Here is a tiny trained network, its code and every weight. The questions are about switching its units off for an input and a target symbol, where a switched-off unit gives its printed mean instead of its output.

import numpy as np


def w(rows, s, z=0):
    codes = np.array(rows[::2]) - 128.0
    scale = np.full(codes.shape[1], s)
    scale[-1] = z or s
    return codes * scale


def norm(h):
    return h / np.sqrt((h * h).mean(-1, keepdims=True) + 1e-5)


def f(y):
    return np.maximum(y, 0)


def softmax(a):
    e = np.exp(a - a.max(-1, keepdims=True))
    return e / e.sum(-1, keepdims=True)


def log_softmax(a):
    a = a - a.max(-1, keepdims=True)
    return a - np.log(np.exp(a).sum(-1, keepdims=True))


def net(x, mask):
    ids = ['ΛΠαγδησ'.index(c) for c in x.split()]
    T = len(ids)
    res = E[ids] + P[:T]
    u = 0
    for l in range(2):
        r = norm(res)
        for j in range(3):
            rows = slice(2 * j, 2 * j + 2)
            q, k, v = (r @ M[l][rows].T for M in (Q, K, V))
            z = softmax(np.where(np.tri(T) > 0, q @ k.T / 2**0.5, -1e9)) @ v
            o = O[l][rows]
            res = res + np.where(mask[u + j], z, o[:, -1]) @ o[:, :-1]
        u += 3
        y = f(norm(res) @ A[l][:, :-1].T + A[l][:, -1])
        res = res + np.where(mask[u : u + 4], y, B[l][:, -1]) @ B[l][:, :-1]
        u += 4
    return log_softmax(norm(res)[-1] @ U[:, :-1].T + U[:, -1])


Q, K, V, O, A, B = {}, {}, {}, {}, {}, {}
E = w([
[121,163,189,197,109,107,138],'Λ',
[178,99,155,210,197,177,114],'Π',
[133,109,122,93,61,208,108],'α',
[112,144,186,115,72,121,42],'γ',
[6,168,76,184,195,53,136],'δ',
[153,87,123,134,144,232,50],'η',
[179,172,172,32,69,104,76],'σ',
],0.011)
P = w([
[113,179,155,108,240,60,161],'0',
[170,2,125,126,84,126,113],'1',
[200,85,110,122,54,121,99],'2',
[172,118,113,148,54,143,99],'3',
[142,136,111,168,46,158,98],'4',
[116,147,122,184,63,166,98],'5',
[93,158,151,194,78,152,95],'6',
],0.0047)
Q[0] = w([
[67,79,202,191,204,66,9],'L0H0',
[87,177,81,155,3,70,53],'L0H0',
[115,128,112,150,115,131,46],'L0H1',
[158,134,89,131,131,97,194],'L0H1',
[156,222,226,191,168,39,39],'L0H2',
[165,34,74,88,195,118,34],'L0H2',
],0.005)
K[0] = w([
[49,146,142,143,183,122,106],'L0H0',
[36,187,153,100,75,102,95],'L0H0',
[121,157,88,111,132,144,215],'L0H1',
[140,153,114,163,97,120,99],'L0H1',
[3,169,124,192,168,40,151],'L0H2',
[118,137,207,139,127,131,109],'L0H2',
],0.0077)
V[0] = w([
[250,139,154,156,207,160,154],'L0H0',
[131,165,130,76,29,177,59],'L0H0',
[231,146,248,87,134,246,111],'L0H1',
[54,178,72,23,252,166,168],'L0H1',
[106,136,30,87,145,206,198],'L0H2',
[75,222,155,199,70,128,190],'L0H2',
],0.004)
O[0] = w([
[143,254,150,116,107,77,111,49],'L0H0',
[153,141,166,199,244,63,131,173],'L0H0',
[201,50,80,94,84,99,114,132],'L0H1',
[75,152,103,206,151,113,233,41],'L0H1',
[106,196,103,188,146,132,11,2],'L0H2',
[143,103,101,158,86,162,165,198],'L0H2',
],0.0054,0.0029)
A[0] = w([
[184,93,100,169,167,113,124,71],'L0N0',
[212,195,130,2,105,71,102,1],'L0N1',
[148,61,110,229,146,59,173,220],'L0N2',
[183,48,121,124,120,243,109,130],'L0N3',
],0.0053,0.0018)
B[0] = w([
[6,121,132,90,106,113,150,153],'L0N0',
[58,98,67,254,110,187,140,172],'L0N1',
[176,59,2,25,56,173,90,195],'L0N2',
[83,176,165,144,51,52,167,255],'L0N3',
],0.0049,0.005)
Q[1] = w([
[63,169,164,204,133,128,109],'L1H0',
[136,7,128,89,94,112,97],'L1H0',
[112,190,112,120,232,107,194],'L1H1',
[136,16,149,126,92,106,84],'L1H1',
[91,89,128,176,80,123,89],'L1H2',
[81,115,226,193,58,172,116],'L1H2',
],0.011)
K[1] = w([
[180,126,189,51,130,98,132],'L1H0',
[62,132,54,113,185,92,164],'L1H0',
[210,80,155,115,34,196,79],'L1H1',
[8,135,52,100,161,99,179],'L1H1',
[139,138,168,143,209,133,169],'L1H2',
[101,169,90,139,222,111,123],'L1H2',
],0.011)
V[1] = w([
[48,146,18,170,102,175,145],'L1H0',
[144,178,51,134,189,2,164],'L1H0',
[97,93,92,96,84,122,149],'L1H1',
[169,149,178,140,92,136,113],'L1H1',
[91,91,208,155,91,113,153],'L1H2',
[93,74,101,56,183,87,60],'L1H2',
],0.0083)
O[1] = w([
[3,177,119,67,121,68,197,127],'L1H0',
[70,90,32,109,52,207,109,36],'L1H0',
[99,151,93,124,88,222,139,253],'L1H1',
[216,132,141,103,146,89,48,19],'L1H1',
[150,113,141,28,133,220,230,217],'L1H2',
[128,89,174,64,203,179,85,175],'L1H2',
],0.0074,0.0035)
A[1] = w([
[66,85,158,114,185,92,64,139],'L1N0',
[204,200,102,109,88,134,184,6],'L1N1',
[132,97,128,1,154,143,162,202],'L1N2',
[144,95,184,96,114,94,121,175],'L1N3',
],0.0095,0.0024)
B[1] = w([
[125,176,119,144,128,196,109,213],'L1N0',
[99,188,189,104,79,215,120,191],'L1N1',
[76,10,132,164,131,5,202,252],'L1N2',
[52,186,93,135,193,165,139,237],'L1N3',
],0.011,0.0037)
U = w([
[196,60,27,85,72,163,77,68],'Λ',
[172,122,131,167,69,3,83,165],'Π',
[137,183,195,92,28,205,161,62],'α',
[111,197,176,117,195,69,197,3],'γ',
[99,161,129,155,214,155,26,104],'δ',
[39,72,80,95,99,125,206,245],'η',
[188,27,198,124,188,136,161,221],'σ',
],0.0076,0.0014)

Each question gives the input, a string of symbols that net reads in full, and the target symbol t.
The units are the heads (2 rows each of Q, K, V and O) and the neurons (one row each of A and B). Each row of codes is followed by its name. A weight is (code - 128) times the scale printed after its matrix; where a second scale follows, it is the last column's (O, A, B and U).
mask holds one flag per unit, layer by layer, with each layer's heads first. A switched-off unit (its flag False) gives its mean, the last column of its rows in O or B, instead of its output. The means were averaged over made-up inputs and are rounded, as every weight is.
A unit's drop is (log p(t) with every unit on - log p(t) with that unit switched off) / (log p(t) with every unit on - log p(t) with every unit switched off).
The circuit of an input: a set's keep is (log p(t) with only the set's units on - log p(t) with every unit switched off) / (log p(t) with every unit on - log p(t) with every unit switched off). Starting from the 12 units with the biggest drops (on a tie, the unit counted first), units are removed one at a time, each time the one whose removal leaves the highest keep (on an exact tie, the one counted first), for as long as the keep stays at least 0.8.
units of the circuit, in order: the units of the circuit, biggest drop first
top k neurons: the k neurons with the biggest drops, biggest first
heads that matter: for each layer, one digit per head in row order, 1 if its drop is at least 0.15 and else 0, layers parted by /
input γ η δ γ γ γ, target δ: top 3 neurons : [L0N2 L0N1 L0N3]
input Π γ Λ γ γ, target Π: units of the circuit, in order : [L1H2 L1H1]
input Π δ δ, target Π: units of the circuit, in order : [L0H0 L0H1 L1H2 L1H1]
input γ δ γ δ η, target σ: heads that matter : 110 / 100
input Π Π Λ Π δ η δ, target Π: top neuron : [L1N3]
input σ Λ γ γ Λ Π, target Λ: heads that matter : 110 / 100
input Π Λ Λ, target Π: units of the circuit, in order : [L0H0 L1H1]
input η γ Π σ, target δ: heads that matter : 101 / 001
input δ γ δ γ γ, target γ: heads that matter : 010 / 100
input δ Λ δ γ α, target γ: heads that matter : 111 / 100
input γ γ γ α α, target σ: units of the circuit, in order : [L1H0 L0H0]
input Π γ γ η Λ, target Π: heads that matter : 100 / 011
input α Π γ, target η: units of the circuit, in order : [L0H1 L1H0 L0H2 L0H0]
input γ γ γ γ, target σ: units of the circuit, in order : [L1H0 L1H2]
input α δ η, target η: units of the circuit, in order : [L1H0]
input δ γ δ γ δ, target δ: units of the circuit, in order : [L1H1 L1N2]
input α δ δ Π, target η: top 2 neurons : [L0N2 L0N0]
input σ δ γ δ γ, target Λ: units of the circuit, in order : [L1H0 L0H1]
input Λ δ Π α Λ δ, target α: top 3 neurons : [L1N1 L0N1 L0N3]
input γ γ δ γ σ, target η: heads that matter : 000 / 100
input δ γ γ δ Π, target γ: top neuron : [L0N3]
input Π γ σ, target Π: heads that matter : 100 / 011
input α γ Π η, target η: units of the circuit, in order : [L0H1 L1H0 L0H2]
